Here is a tiny trained network, its code and every weight. The questions are about switching its units off for an input and a class, where a switched-off unit gives its printed mean instead of its output.

import numpy as np


def w(rows, s, z=0):
    codes = np.array(rows[::2]) - 128.0
    scale = np.full(codes.shape[1], s)
    scale[-1] = z or s
    return codes * scale


def norm(h):
    return h / np.sqrt((h * h).mean(-1, keepdims=True) + 1e-5)


def f(y):
    return y / 2 * (1 + np.tanh(0.7978845608 * (y + 0.044715 * y**3)))


def log_softmax(a):
    a = a - a.max(-1, keepdims=True)
    return a - np.log(np.exp(a).sum(-1, keepdims=True))


def net(x, mask):
    res = np.array(x, float).reshape(1, 5) / 4 @ E
    u = 0
    for l in range(2):
        y = f(norm(res) @ A[l][:, :-1].T + A[l][:, -1])
        res = res + np.where(mask[u : u + 11], y, B[l][:, -1]) @ B[l][:, :-1]
        u += 11
    return log_softmax(norm(res)[-1] @ U[:, :-1].T + U[:, -1])


A, B = {}, {}
E = w([
[183,195,173,63,79,254,182,57,81,135],'x0',
[70,169,106,41,63,98,21,99,94,203],'x1',
[141,107,89,155,128,77,146,14,121,119],'x2',
[129,128,131,128,128,127,127,126,132,130],'x3',
[128,130,133,129,127,124,130,127,129,129],'x4',
],0.001)
A[0] = w([
[142,61,120,223,213,68,165,201,193,81,145],'L0N1',
[177,143,175,94,122,207,210,208,104,71,3],'L0N2',
[168,121,108,163,136,160,173,48,107,54,36],'L0N3',
[118,136,173,145,190,87,160,114,159,169,95],'L0N4',
[138,74,142,185,215,114,120,166,203,124,27],'L0N5',
[142,206,143,35,104,154,108,75,100,218,22],'L0N6',
[34,111,43,99,102,13,28,164,119,179,97],'L0N7',
[109,99,107,149,144,55,109,61,153,96,82],'L0N8',
[64,150,156,77,149,97,60,250,159,150,118],'L0N9',
[205,180,129,189,134,208,189,72,109,65,97],'L0N10',
[138,147,166,42,89,150,110,71,105,206,19],'L0N11',
],0.002,0.0006)
B[0] = w([
[110,218,70,93,28,219,99,122,63,69,249],'L0N1',
[77,171,206,188,214,157,2,68,151,159,176],'L0N2',
[118,91,112,71,73,6,162,149,160,186,147],'L0N3',
[128,140,110,102,82,154,110,87,58,156,130],'L0N4',
[127,161,110,86,22,162,101,125,70,115,167],'L0N5',
[108,101,97,214,101,97,150,180,125,42,177],'L0N6',
[151,98,244,125,219,135,190,106,184,162,231],'L0N7',
[150,147,115,129,142,116,100,21,104,112,148],'L0N8',
[175,92,146,33,81,136,236,186,91,163,189],'L0N9',
[154,42,138,79,137,32,139,182,200,249,184],'L0N10',
[137,122,51,179,131,149,133,181,122,30,158],'L0N11',
],0.0017,0.0019)
A[1] = w([
[167,80,161,119,207,83,195,71,161,156,168],'L1N1',
[145,164,106,128,82,199,160,211,103,113,58],'L1N2',
[88,158,116,141,94,182,61,241,84,58,19],'L1N3',
[104,103,190,100,185,109,99,228,169,221,62],'L1N4',
[147,161,27,152,69,110,117,75,85,89,104],'L1N5',
[135,174,165,116,93,152,145,80,126,164,229],'L1N6',
[144,160,210,179,241,184,55,150,194,216,11],'L1N7',
[86,99,168,148,250,79,74,48,162,160,69],'L1N8',
[103,117,51,143,86,96,106,122,131,153,116],'L1N9',
[114,125,44,112,56,79,125,63,53,81,161],'L1N10',
[168,131,95,132,79,161,112,190,167,117,3],'L1N11',
],0.0024,0.00068)
B[1] = w([
[75,135,119,80,81,121,84,166,79,174,205],'L1N1',
[69,165,83,146,120,74,55,52,72,117,225],'L1N2',
[83,157,76,49,79,36,92,86,84,182,251],'L1N3',
[214,95,122,200,136,168,183,73,178,131,210],'L1N4',
[169,83,208,181,198,160,153,167,204,131,199],'L1N5',
[108,109,91,130,167,87,94,212,140,97,173],'L1N6',
[135,114,134,206,196,150,133,119,171,2,185],'L1N7',
[75,234,66,90,45,137,83,129,43,101,165],'L1N8',
[148,150,193,145,135,203,136,126,137,78,135],'L1N9',
[138,151,154,186,204,209,119,156,158,74,226],'L1N10',
[86,160,145,134,119,132,112,60,97,123,143],'L1N11',
],0.0024,0.0016)
U = w([
[14,209,60,70,65,73,26,93,4,121,187],'0',
[162,127,179,241,231,220,128,128,195,20,179],'1',
[180,20,150,65,82,78,221,168,165,255,2],'2',
],0.0063,0.00089)

Each question gives the input, the list of numbers given to net, and the class t.
The units are the neurons (one row each of A and B). Each row of codes is followed by its name. A weight is (code - 128) times the scale printed after its matrix; where a second scale follows, it is the last column's (A, B and U).
mask holds one flag per neuron, layer by layer. A switched-off neuron (its flag False) gives its mean, the last column of its row in B, instead of its output. The means were averaged over made-up inputs and are rounded, as every weight is.
A unit's drop is (log p(t) with every unit on - log p(t) with that unit switched off) / (log p(t) with every unit on - log p(t) with every unit switched off).
The circuit of an input: a set's keep is (log p(t) with only the set's units on - log p(t) with every unit switched off) / (log p(t) with every unit on - log p(t) with every unit switched off). Starting from the 12 units with the biggest drops (on a tie, the unit counted first), units are removed one at a time, each time the one whose removal leaves the highest keep (on an exact tie, the one counted first), for as long as the keep stays at least 0.8.
circuit, biggest first: the units of the circuit, biggest drop first
unit that matters most: the unit with the biggest drop
k most important neurons: the k neurons with the biggest drops, biggest first
top k neurons in layer l: the k neurons of layer l with the biggest drops, biggest first
drop of u: that unit's drop, to one decimal
input [-5,7,-1,4,-8], class 2: 3 most important neurons => (L0N9; L0N2; L1N4)
input [-3,5,-1,-8,-5], class 2: 3 most important neurons => (L0N9; L0N2; L1N10)
input [6,0,1,7,-2], class 2: circuit, biggest first => (L0N1; L0N10)
input [-7,-3,-3,-2,6], class 0: unit that matters most => L0N1
input [0,1,-7,0,-1], class 2: 3 most important neurons => (L0N9; L0N1; L1N8)
input [-8,2,-5,5,7], class 2: 3 most important neurons => (L0N7; L0N9; L1N4)
input [5,1,1,2,3], class 1: 3 most important neurons => (L0N7; L0N9; L0N11)
input [6,0,0,-6,-4], class 1: 3 most important neurons => (L0N2; L0N9; L0N1)
input [8,4,1,-5,1], class 1: top 2 neurons in layer 1 => (L1N5; L1N10)
input [-8,-2,0,-3,7], class 0: top 2 neurons in layer 1 => (L1N3; L1N4)
input [8,-1,2,7,-8], class 2: top 3 neurons in layer 0 => (L0N10; L0N1; L0N3)
input [-8,-1,8,-6,-2], class 1: top 2 neurons in layer 0 => (L0N1; L0N2)
input [-2,0,5,-5,-3], class 1: 3 most important neurons => (L1N10; L0N2; L1N3)
input [3,-4,6,-8,-7], class 2: unit that matters most => L0N10
input [0,-4,-1,-7,7], class 0: top 2 neurons in layer 0 => (L0N1; L0N7)
input [1,0,5,-5,-2], class 2: top 4 neurons in layer 1 => (L1N2; L1N7; L1N1; L1N3)
input [1,-8,3,-8,2], class 2: top 4 neurons in layer 0 => (L0N10; L0N3; L0N11; L0N6)
input [3,0,-1,-1,-1], class 1: 2 most important neurons => (L0N1; L0N2)
input [-4,5,-8,8,-6], class 2: drop of L0N9 => 1.0
input [-5,-4,-1,-2,7], class 0: most important neuron => (L1N3)
input [-1,-7,0,-3,4], class 0: drop of L0N1 => 0.6
input [-2,6,-5,-1,7], class 2: drop of L0N9 => 0.9
